Here is a tiny trained network, its code and every weight. The questions are about switching its units off for an input and a target symbol, where a switched-off unit gives its printed mean instead of its output.

import numpy as np


def w(rows, s, z=0):
    codes = np.array(rows[::2]) - 128.0
    scale = np.full(codes.shape[1], s)
    scale[-1] = z or s
    return codes * scale


def norm(h):
    return h / np.sqrt((h * h).mean(-1, keepdims=True) + 1e-5)


def f(y):
    return np.maximum(y, 0)


def softmax(a):
    e = np.exp(a - a.max(-1, keepdims=True))
    return e / e.sum(-1, keepdims=True)


def log_softmax(a):
    a = a - a.max(-1, keepdims=True)
    return a - np.log(np.exp(a).sum(-1, keepdims=True))


def net(x, mask):
    ids = ['ΔΦαεζθλμπτ'.index(c) for c in x.split()]
    T = len(ids)
    res = E[ids] + P[:T]
    u = 0
    for l in range(2):
        r = norm(res)
        for j in range(2):
            rows = slice(3 * j, 3 * j + 3)
            q, k, v = (r @ M[l][rows].T for M in (Q, K, V))
            z = softmax(np.where(np.tri(T) > 0, q @ k.T / 3**0.5, -1e9)) @ v
            o = O[l][rows]
            res = res + np.where(mask[u + j], z, o[:, -1]) @ o[:, :-1]
        u += 2
        y = f(norm(res) @ A[l][:, :-1].T + A[l][:, -1])
        res = res + np.where(mask[u : u + 4], y, B[l][:, -1]) @ B[l][:, :-1]
        u += 4
    return log_softmax(norm(res)[-1] @ U[:, :-1].T + U[:, -1])


Q, K, V, O, A, B = {}, {}, {}, {}, {}, {}
E = w([
[150,110,170],'Δ',
[210,95,185],'Φ',
[60,152,122],'α',
[53,143,124],'ε',
[145,9,151],'ζ',
[202,78,94],'θ',
[200,206,99],'λ',
[78,161,110],'μ',
[105,142,54],'π',
[124,112,181],'τ',
],0.016)
P = w([
[93,187,254],'0',
[99,177,137],'1',
[141,149,98],'2',
[101,145,149],'3',
[146,152,99],'4',
[177,102,111],'5',
[154,145,62],'6',
[155,151,87],'7',
],0.0088)
Q[0] = w([
[255,155,141],'L0H1',
[55,121,91],'L0H1',
[145,110,121],'L0H1',
[231,185,176],'L0H2',
[57,142,118],'L0H2',
[93,77,97],'L0H2',
],0.015)
K[0] = w([
[2,5,127],'L0H1',
[226,198,51],'L0H1',
[141,113,159],'L0H1',
[239,147,29],'L0H2',
[144,115,226],'L0H2',
[23,119,148],'L0H2',
],0.0092)
V[0] = w([
[104,111,162],'L0H1',
[136,153,137],'L0H1',
[165,221,140],'L0H1',
[88,5,141],'L0H2',
[113,126,127],'L0H2',
[154,151,128],'L0H2',
],0.018)
O[0] = w([
[99,183,124,132],'L0H1',
[141,135,103,165],'L0H1',
[194,133,35,254],'L0H1',
[6,93,102,22],'L0H2',
[108,135,122,151],'L0H2',
[177,121,139,117],'L0H2',
],0.015,0.0064)
A[0] = w([
[23,143,192,149],'L0N1',
[61,127,2,254],'L0N2',
[59,19,174,57],'L0N3',
[225,187,54,65],'L0N4',
],0.0084,0.0024)
B[0] = w([
[145,1,106,151],'L0N1',
[205,76,226,230],'L0N2',
[226,145,143,143],'L0N3',
[66,37,188,254],'L0N4',
],0.0096,0.0084)
Q[1] = w([
[118,163,111],'L1H1',
[179,88,179],'L1H1',
[170,119,175],'L1H1',
[43,123,142],'L1H2',
[129,118,146],'L1H2',
[84,156,3],'L1H2',
],0.016)
K[1] = w([
[159,77,176],'L1H1',
[105,218,34],'L1H1',
[146,142,100],'L1H1',
[192,140,66],'L1H2',
[123,172,98],'L1H2',
[214,10,176],'L1H2',
],0.014)
V[1] = w([
[172,8,152],'L1H1',
[176,113,109],'L1H1',
[159,209,82],'L1H1',
[203,62,84],'L1H2',
[220,122,157],'L1H2',
[111,180,82],'L1H2',
],0.017)
O[1] = w([
[160,254,72,88],'L1H1',
[163,140,60,164],'L1H1',
[153,48,74,215],'L1H1',
[92,112,23,44],'L1H2',
[191,67,36,255],'L1H2',
[90,2,231,91],'L1H2',
],0.011,0.0056)
A[1] = w([
[41,215,146,251],'L1N1',
[6,148,96,103],'L1N2',
[90,124,86,62],'L1N3',
[103,139,79,56],'L1N4',
],0.013,0.0027)
B[1] = w([
[43,151,7,251],'L1N1',
[81,30,72,168],'L1N2',
[182,206,162,162],'L1N3',
[166,206,81,193],'L1N4',
],0.012,0.0025)
U = w([
[86,210,141,57],'Δ',
[77,31,229,158],'Φ',
[148,70,107,134],'α',
[66,226,215,171],'ε',
[117,196,110,2],'ζ',
[125,136,93,70],'θ',
[136,165,99,148],'λ',
[205,155,153,225],'μ',
[1,168,133,117],'π',
[106,128,97,42],'τ',
],0.014,0.0048)

Each question gives the input, a string of symbols that net reads in full, and the target symbol t.
The units are the heads (3 rows each of Q, K, V and O) and the neurons (one row each of A and B). Each row of codes is followed by its name. A weight is (code - 128) times the scale printed after its matrix; where a second scale follows, it is the last column's (O, A, B and U).
mask holds one flag per unit, layer by layer, with each layer's heads first. A switched-off unit (its flag False) gives its mean, the last column of its rows in O or B, instead of its output. The means were averaged over made-up inputs and are rounded, as every weight is.
A unit's drop is (log p(t) with every unit on - log p(t) with that unit switched off) / (log p(t) with every unit on - log p(t) with every unit switched off).
The circuit of an input: a set's keep is (log p(t) with only the set's units on - log p(t) with every unit switched off) / (log p(t) with every unit on - log p(t) with every unit switched off). Starting from all 12 units, units are removed one at a time, each time the one whose removal leaves the highest keep (on an exact tie, the one counted first), for as long as the keep stays at least 0.8.
circuit, biggest first: the units of the circuit, biggest drop first
unit that matters most: the unit with the biggest drop
top k neurons: the k neurons with the biggest drops, biggest first
k most important neurons of layer l: the k neurons of layer l with the biggest drops, biggest first
which heads matter: for each layer, one digit per head in row order, 1 if its drop is at least 0.15 and else 0, layers parted by /
input α α π ζ α Δ τ, target Φ: circuit, biggest first => (L0H1)
input ε μ α μ, target ε: which heads matter => 11 / 00
input ζ α ε ε ε, target π: which heads matter => 01 / 00
input ε ζ ε α τ α θ ε, target ε: circuit, biggest first => (L0H1 L1H1)
input α π ε ε α θ, target Φ: circuit, biggest first => (L0H1 L0N2 L1H1 L1H2)
input ε π π μ μ ε ζ, target ε: top 3 neurons => (L0N1 L0N2 L0N4)
input ε μ Δ α ε Δ, target ε: which heads matter => 11 / 00
input α ε μ α ζ θ Δ, target Φ: which heads matter => 00 / 00
input α Δ λ Δ λ ε ζ, target Φ: which heads matter => 10 / 01
input ε μ Δ α Φ ε ε, target ε: 2 most important neurons of layer 0 => (L0N1 L0N2)
input α μ ζ μ ε Φ ε, target Φ: 2 most important neurons of layer 0 => (L0N2 L0N4)
input ε α α ε τ, target ε: which heads matter => 11 / 01
input ζ ε τ, target π: top 2 neurons => (L1N1 L0N1)
input α α π, target Φ: most important neuron of layer 0 => (L0N2)
input ζ π ζ, target π: which heads matter => 01 / 10
input ζ ε α Δ μ μ, target π: which heads matter => 01 / 00
input ε Φ α μ π, target ε: which heads matter => 11 / 11
input ε α ε μ Φ, target ε: top 2 neurons => (L0N1 L0N2)
input ε α α π, target ε: circuit, biggest first => (L0H2 L0H1 L1H1)
input α ε α α Φ ζ, target Φ: unit that matters most => L0H1
input ε Φ ε μ τ, target ε: 3 most important neurons of layer 0 => (L0N1 L0N4 L0N2)
input ζ Φ π, target π: which heads matter => 11 / 10
input ε ε α α μ ε Φ, target ε: top 2 neurons => (L0N1 L0N4)
